Below are the code and all the weights of a small trained network. Each question names an input and a class and asks about switching units off, where a switched-off unit gives its printed mean instead of its output.

import numpy as np


def w(rows, s, z=0):
    codes = np.array(rows[::2]) - 128.0
    scale = np.full(codes.shape[1], s)
    scale[-1] = z or s
    return codes * scale


def f(y):
    return y / 2 * (1 + np.tanh(0.7978845608 * (y + 0.044715 * y**3)))


def log_softmax(a):
    a = a - a.max(-1, keepdims=True)
    return a - np.log(np.exp(a).sum(-1, keepdims=True))


def net(x, mask):
    res = np.array(x, float).reshape(1, 6) / 4 @ E
    y = f(res @ A[0][:, :-1].T + A[0][:, -1])
    res = res + np.where(mask, y, B[0][:, -1]) @ B[0][:, :-1]
    return log_softmax(res[-1] @ U[:, :-1].T + U[:, -1])


A, B = {}, {}
E = w([
[205,86,1],'x0',
[128,127,128],'x1',
[129,127,129],'x2',
[81,194,69],'x3',
[128,128,129],'x4',
[57,58,80],'x5',
],0.012)
A[0] = w([
[137,131,86,150],'n0',
[147,78,45,81],'n1',
[194,139,52,203],'n2',
[99,197,155,36],'n3',
[49,66,129,157],'n4',
[238,213,141,168],'n5',
[28,143,199,187],'n6',
[111,140,169,226],'n7',
[105,216,252,245],'n8',
[188,109,97,137],'n9',
[153,108,68,128],'n10',
[128,95,164,161],'n11',
[170,49,187,254],'n12',
[73,230,57,214],'n13',
[111,131,166,234],'n14',
[152,96,61,89],'n15',
],0.022,0.0077)
B[0] = w([
[130,164,136,166],'n0',
[170,189,137,213],'n1',
[84,173,186,222],'n2',
[136,117,70,165],'n3',
[102,58,172,193],'n4',
[33,107,109,201],'n5',
[82,43,118,226],'n6',
[174,108,127,175],'n7',
[254,147,125,253],'n8',
[79,131,126,182],'n9',
[135,180,136,191],'n10',
[151,133,133,153],'n11',
[128,151,206,199],'n12',
[176,104,44,218],'n13',
[174,105,123,172],'n14',
[151,184,133,195],'n15',
],0.051,0.026)
U = w([
[223,164,157,254],'0',
[7,137,200,165],'1',
[178,93,89,87],'2',
[1,188,20,82],'3',
[138,21,205,72],'4',
[129,157,200,84],'5',
[113,3,90,121],'6',
],0.0093,0.0052)

Each question gives the input, the list of numbers given to net, and the class t.
The units are the neurons (one row each of A and B). Each row of codes is followed by its name. A weight is (code - 128) times the scale printed after its matrix; where a second scale follows, it is the last column's (A, B and U).
mask holds one flag per neuron, in row order. A switched-off neuron (its flag False) gives its mean, the last column of its row in B, instead of its output. The means were averaged over made-up inputs and are rounded, as every weight is.
A unit's drop is (log p(t) with every unit on - log p(t) with that unit switched off) / (log p(t) with every unit on - log p(t) with every unit switched off).
The circuit of an input: a set's keep is (log p(t) with only the set's units on - log p(t) with every unit switched off) / (log p(t) with every unit on - log p(t) with every unit switched off). Starting from the 12 units with the biggest drops (on a tie, the unit counted first), units are removed one at a time, each time the one whose removal leaves the highest keep (on an exact tie, the one counted first), for as long as the keep stays at least 0.8.
circuit, biggest first: the units of the circuit, biggest drop first
unit that matters most: the unit with the biggest drop
k most important neurons: the k neurons with the biggest drops, biggest first
drop of u: that unit's drop, to one decimal
input [-7,-6,-3,6,8,2], class 6: circuit, biggest first => n6
input [8,-8,-7,-2,6,8], class 5: circuit, biggest first => n8; n1; n2
input [-7,-3,4,4,3,-3], class 2: 2 most important neurons => n8; n6
input [-7,8,2,1,-7,7], class 6: 3 most important neurons => n6; n2; n12
input [5,-7,3,-8,-1,1], class 5: 2 most important neurons => n6; n5
input [3,-4,1,-8,0,3], class 5: 2 most important neurons => n8; n5
input [-8,7,-8,2,-7,-5], class 2: 2 most important neurons => n8; n6
input [-8,0,0,4,0,0], class 2: 3 most important neurons => n8; n6; n5
input [8,6,8,0,-5,0], class 1: 4 most important neurons => n8; n2; n9; n13
input [8,3,1,0,3,-7], class 1: 2 most important neurons => n2; n13
input [4,-7,-3,-7,6,6], class 5: 4 most important neurons => n8; n5; n1; n6
input [4,-1,-1,-4,-6,7], class 5: 3 most important neurons => n8; n1; n5
input [7,3,-3,-1,5,-3], class 1: drop of n2 => 0.1
input [-8,5,-1,4,-5,-4], class 2: drop of n6 => 0.8
input [-2,-2,0,-1,-2,6], class 4: unit that matters most => n13
input [-7,5,-4,-4,1,4], class 4: drop of n6 => 0.4
